Here is a tiny trained network, its code and every weight. The questions are about switching its units off for an input and a target symbol, where a switched-off unit gives its printed mean instead of its output.

import numpy as np


def w(rows, s, z=0):
    codes = np.array(rows[::2]) - 128.0
    scale = np.full(codes.shape[1], s)
    scale[-1] = z or s
    return codes * scale


def norm(h):
    return h / np.sqrt((h * h).mean(-1, keepdims=True) + 1e-5)


def f(y):
    return np.maximum(y, 0)


def softmax(a):
    e = np.exp(a - a.max(-1, keepdims=True))
    return e / e.sum(-1, keepdims=True)


def log_softmax(a):
    a = a - a.max(-1, keepdims=True)
    return a - np.log(np.exp(a).sum(-1, keepdims=True))


def net(x, mask):
    ids = ['ΓΘΞΠΣΩαβεητψ'.index(c) for c in x.split()]
    T = len(ids)
    res = E[ids] + P[:T]
    r = norm(res)
    for j in range(2):
        rows = slice(2 * j, 2 * j + 2)
        q, k, v = (r @ M[0][rows].T for M in (Q, K, V))
        z = softmax(np.where(np.tri(T) > 0, q @ k.T / 2**0.5, -1e9)) @ v
        o = O[0][rows]
        res = res + np.where(mask[j], z, o[:, -1]) @ o[:, :-1]
    y = f(norm(res) @ A[0][:, :-1].T + A[0][:, -1])
    res = res + np.where(mask[2:14], y, B[0][:, -1]) @ B[0][:, :-1]
    return log_softmax(norm(res)[-1] @ U[:, :-1].T + U[:, -1])


Q, K, V, O, A, B = {}, {}, {}, {}, {}, {}
E = w([
[73,61,141,197,198],'Γ',
[158,41,138,94,78],'Θ',
[71,65,169,99,167],'Ξ',
[157,2,138,187,160],'Π',
[89,34,149,141,208],'Σ',
[83,36,121,97,192],'Ω',
[117,72,123,51,76],'α',
[126,15,134,96,163],'β',
[73,72,150,71,155],'ε',
[157,51,138,146,54],'η',
[135,18,42,195,183],'τ',
[164,95,220,85,41],'ψ',
],0.0065)
P = w([
[105,202,100,157,98],'0',
[177,5,85,35,101],'1',
[153,52,205,160,111],'2',
[178,127,133,91,176],'3',
[75,72,102,22,157],'4',
[160,69,207,196,102],'5',
[189,158,137,98,175],'6',
[108,76,87,26,155],'7',
[173,78,174,190,114],'8',
[197,191,138,106,165],'9',
[121,91,82,39,155],'10',
[180,78,173,189,112],'11',
[211,163,138,109,185],'12',
],0.012)
Q[0] = w([
[209,190,158,142,155],'head 1',
[104,165,136,206,73],'head 1',
[135,4,94,67,199],'head 2',
[11,21,103,136,99],'head 2',
],0.02)
K[0] = w([
[38,125,113,140,89],'head 1',
[96,38,130,119,99],'head 1',
[184,239,85,113,161],'head 2',
[249,142,173,73,207],'head 2',
],0.017)
V[0] = w([
[200,69,133,246,109],'head 1',
[188,116,53,73,65],'head 1',
[142,149,4,121,181],'head 2',
[120,134,137,50,129],'head 2',
],0.02)
O[0] = w([
[123,182,89,252,207,147],'head 1',
[81,158,66,193,23,176],'head 1',
[10,36,137,184,187,255],'head 2',
[161,75,145,133,96,171],'head 2',
],0.012,0.002)
A[0] = w([
[112,123,197,180,154,209],'neuron 1',
[131,99,136,70,139,32],'neuron 2',
[150,215,169,63,208,110],'neuron 3',
[129,158,177,96,133,171],'neuron 4',
[125,125,228,191,103,61],'neuron 5',
[94,57,54,86,166,102],'neuron 6',
[146,149,161,72,211,118],'neuron 7',
[117,215,78,163,130,77],'neuron 8',
[149,252,133,135,226,12],'neuron 9',
[104,123,82,82,63,165],'neuron 10',
[176,173,208,136,110,147],'neuron 11',
[172,236,173,163,138,2],'neuron 12',
],0.015,0.0032)
B[0] = w([
[171,58,103,100,164,255],'neuron 1',
[73,139,99,177,142,203],'neuron 2',
[119,131,215,255,120,203],'neuron 3',
[152,132,69,141,112,189],'neuron 4',
[217,72,111,107,119,191],'neuron 5',
[175,176,197,162,73,253],'neuron 6',
[104,191,68,62,122,222],'neuron 7',
[57,154,193,77,86,200],'neuron 8',
[176,101,35,64,53,186],'neuron 9',
[147,141,94,138,214,243],'neuron 10',
[151,159,179,191,137,221],'neuron 11',
[184,47,160,239,89,198],'neuron 12',
],0.022,0.0057)
U = w([
[220,225,51,94,158,60],'Γ',
[62,183,108,147,90,175],'Θ',
[154,196,219,79,154,180],'Ξ',
[122,167,29,194,147,61],'Π',
[149,171,145,126,246,149],'Σ',
[96,67,177,65,136,116],'Ω',
[132,108,37,85,114,157],'α',
[105,71,214,141,125,4],'β',
[175,122,133,11,116,161],'ε',
[121,98,93,136,38,184],'η',
[87,85,116,212,206,96],'τ',
[208,148,177,207,97,132],'ψ',
],0.013,0.0024)

Each question gives the input, a string of symbols that net reads in full, and the target symbol t.
The units are the heads (2 rows each of Q, K, V and O) and the neurons (one row each of A and B). Each row of codes is followed by its name. A weight is (code - 128) times the scale printed after its matrix; where a second scale follows, it is the last column's (O, A, B and U).
mask holds one flag per unit, heads first, then neurons. A switched-off unit (its flag False) gives its mean, the last column of its rows in O or B, instead of its output. The means were averaged over made-up inputs and are rounded, as every weight is.
A unit's drop is (log p(t) with every unit on - log p(t) with that unit switched off) / (log p(t) with every unit on - log p(t) with every unit switched off).
The circuit of an input: a set's keep is (log p(t) with only the set's units on - log p(t) with every unit switched off) / (log p(t) with every unit on - log p(t) with every unit switched off). Starting from the 12 units with the biggest drops (on a tie, the unit counted first), units are removed one at a time, each time the one whose removal leaves the highest keep (on an exact tie, the one counted first), for as long as the keep stays at least 0.8.
units of the circuit, in order: the units of the circuit, biggest drop first
unit that matters most: the unit with the biggest drop
k most important neurons: the k neurons with the biggest drops, biggest first
which heads matter: for each layer, one digit per head in row order, 1 if its drop is at least 0.15 and else 0, layers parted by /
drop of u: that unit's drop, to one decimal
input α Ω Π α Ξ ψ Γ ψ, target Σ: units of the circuit, in order : (head 1)
input β Ω ψ Θ η α Γ Ξ, target Σ: units of the circuit, in order : (head 1; neuron 7; neuron 3)
input Σ Γ Ω Γ β η α η Θ ψ Ω Σ α, target Σ: which heads matter : 11
input η Θ Ξ τ α ψ Π τ, target α: 3 most important neurons : (neuron 9; neuron 3; neuron 11)
input Θ ψ Ω Π ψ α Π τ β ψ Ω, target Γ: which heads matter : 11
input η η Ω ψ η Θ Σ Θ η α β α ψ, target η: which heads matter : 10
input η β Γ Σ Ξ Ω Π τ Θ α ε η τ, target η: which heads matter : 00
input Γ Γ ψ ψ η β Θ Ξ ε Θ Σ, target Π: units of the circuit, in order : (head 1; neuron 10)
input Γ η τ Ξ, target Γ: 3 most important neurons : (neuron 7; neuron 9; neuron 3)
input α ψ Ξ ψ τ Ξ Σ ψ ψ Ξ, target α: 3 most important neurons : (neuron 10; neuron 3; neuron 11)
input Σ β τ τ Θ Ξ τ Θ Θ Γ Ξ ψ Γ, target Σ: units of the circuit, in order : (head 1; head 2)
input Ω Θ Π ψ Π ψ β τ τ Ξ, target Ω: units of the circuit, in order : (head 2; head 1)
input Γ ψ Ω Γ ψ ψ τ, target Γ: units of the circuit, in order : (neuron 3; neuron 12)
input Γ Ξ ε ε ψ ε ψ, target Γ: 2 most important neurons : (neuron 7; neuron 9)
input ψ Σ Σ τ Θ η τ Ξ, target τ: units of the circuit, in order : (head 2)
input η τ Ω τ τ Π Γ Γ Ω Γ Γ, target Σ: units of the circuit, in order : (head 1; neuron 7; neuron 3)
input α Σ Ξ Π, target α: 2 most important neurons : (neuron 3; neuron 10)
input ε ψ α Γ ε Ξ ε Ξ, target Ω: units of the circuit, in order : (head 1; neuron 2)
input ε η α Π Σ, target α: 2 most important neurons : (neuron 9; neuron 3)
input β ψ Σ τ Θ τ ψ β α η Σ Γ Σ, target β: unit that matters most : head 2
input ψ ψ Σ Ξ Ξ, target ε: 2 most important neurons : (neuron 6; neuron 3)
input Π Σ Ω η τ ψ η, target Π: 2 most important neurons : (neuron 9; neuron 3)
input Γ Σ ψ ψ β τ Σ Ω, target Ξ: 4 most important neurons : (neuron 6; neuron 7; neuron 12; neuron 9)
input Ξ β ψ Ω ε Ω ψ, target Ξ: 2 most important neurons : (neuron 3; neuron 7)
input Γ α Ξ η ε Σ Ω, target Γ: 3 most important neurons : (neuron 7; neuron 9; neuron 3)
input η ε α ψ Γ τ α Θ η Γ Π τ ψ, target η: 3 most important neurons : (neuron 9; neuron 8; neuron 12)
input η τ ε, target τ: most important neuron : (neuron 9)
input Σ Θ ε ψ ε α Ξ β Γ ψ, target Σ: 2 most important neurons : (neuron 3; neuron 7)
input Σ ψ ε ψ ψ ψ Ξ ε Ξ Σ Θ, target Ξ: 2 most important neurons : (neuron 6; neuron 7)
input Θ Ξ Σ η α ε ε, target Θ: drop of neuron 8 : 0.3
